Below are the code and all the weights of a small trained network. Each question names an input and a class and asks about switching units off, where a switched-off unit gives its printed mean instead of its output.

import numpy as np


def w(rows, s, z=0):
    codes = np.array(rows[::2]) - 128.0
    scale = np.full(codes.shape[1], s)
    scale[-1] = z or s
    return codes * scale


def f(y):
    return np.maximum(y, 0)


def log_softmax(a):
    a = a - a.max(-1, keepdims=True)
    return a - np.log(np.exp(a).sum(-1, keepdims=True))


def net(x, mask):
    res = np.array(x, float).reshape(1, 5) / 4 @ E
    y = f(res @ A[0][:, :-1].T + A[0][:, -1])
    res = res + np.where(mask, y, B[0][:, -1]) @ B[0][:, :-1]
    return log_softmax(res[-1] @ U[:, :-1].T + U[:, -1])


A, B = {}, {}
E = w([
[130,127,127],'x0',
[51,108,12],'x1',
[132,132,120],'x2',
[127,127,131],'x3',
[179,2,119],'x4',
],0.0076)
A[0] = w([
[100,58,138,160],'neuron 1',
[127,69,127,38],'neuron 2',
[195,104,80,40],'neuron 3',
[83,184,126,42],'neuron 4',
[92,207,141,36],'neuron 5',
[128,143,45,54],'neuron 6',
[112,178,125,69],'neuron 7',
[126,180,129,119],'neuron 8',
[185,7,123,2],'neuron 9',
[20,97,34,196],'neuron 10',
[158,70,94,98],'neuron 11',
[107,97,74,70],'neuron 12',
[162,141,174,106],'neuron 13',
],0.014,0.0049)
B[0] = w([
[146,121,61,180],'neuron 1',
[87,124,109,151],'neuron 2',
[74,126,113,148],'neuron 3',
[10,131,83,162],'neuron 4',
[63,108,97,174],'neuron 5',
[110,130,161,164],'neuron 6',
[39,108,133,154],'neuron 7',
[116,157,75,164],'neuron 8',
[91,115,72,205],'neuron 9',
[183,175,210,254],'neuron 10',
[88,156,95,174],'neuron 11',
[91,125,212,166],'neuron 12',
[137,133,203,178],'neuron 13',
],0.011,0.0097)
U = w([
[95,104,119,4],'0',
[191,117,254,136],'1',
[196,161,151,223],'2',
[167,105,195,162],'3',
],0.0097,0.0037)

Each question gives the input, the list of numbers given to net, and the class t.
The units are the neurons (one row each of A and B). Each row of codes is followed by its name. A weight is (code - 128) times the scale printed after its matrix; where a second scale follows, it is the last column's (A, B and U).
mask holds one flag per neuron, in row order. A switched-off neuron (its flag False) gives its mean, the last column of its row in B, instead of its output. The means were averaged over made-up inputs and are rounded, as every weight is.
A unit's drop is (log p(t) with every unit on - log p(t) with that unit switched off) / (log p(t) with every unit on - log p(t) with every unit switched off).
The circuit of an input: a set's keep is (log p(t) with only the set's units on - log p(t) with every unit switched off) / (log p(t) with every unit on - log p(t) with every unit switched off). Starting from the 12 units with the biggest drops (on a tie, the unit counted first), units are removed one at a time, each time the one whose removal leaves the highest keep (on an exact tie, the one counted first), for as long as the keep stays at least 0.8.
units of the circuit, in order: the units of the circuit, biggest drop first
most important unit: the unit with the biggest drop
top k neurons: the k neurons with the biggest drops, biggest first
drop of u: that unit's drop, to one decimal
input [3,-6,2,7,-7], class 0: most important unit : neuron 10
input [-6,-1,8,2,-6], class 0: units of the circuit, in order : neuron 10; neuron 4
input [1,-6,3,-1,-7], class 0: units of the circuit, in order : neuron 10; neuron 5
input [-6,-6,1,5,-6], class 0: top 2 neurons : neuron 10; neuron 5
input [-6,6,4,4,1], class 1: units of the circuit, in order : neuron 10; neuron 12
input [0,6,-2,-3,-5], class 1: top 2 neurons : neuron 10; neuron 9
input [2,8,-8,0,7], class 1: top 2 neurons : neuron 10; neuron 12
input [7,-5,7,8,8], class 0: top 2 neurons : neuron 9; neuron 10
input [-3,1,-3,-1,-8], class 0: top 2 neurons : neuron 4; neuron 5
input [6,1,0,6,6], class 0: units of the circuit, in order : neuron 9; neuron 10
input [2,6,-1,4,-2], class 1: drop of neuron 10 : 0.4
input [-5,6,-3,1,0], class 1: drop of neuron 10 : 0.3
input [1,0,4,-4,-6], class 0: drop of neuron 4 : 0.2
input [5,-1,6,-7,-7], class 0: drop of neuron 3 : 0.0
input [1,7,-6,5,-4], class 1: units of the circuit, in order : neuron 10
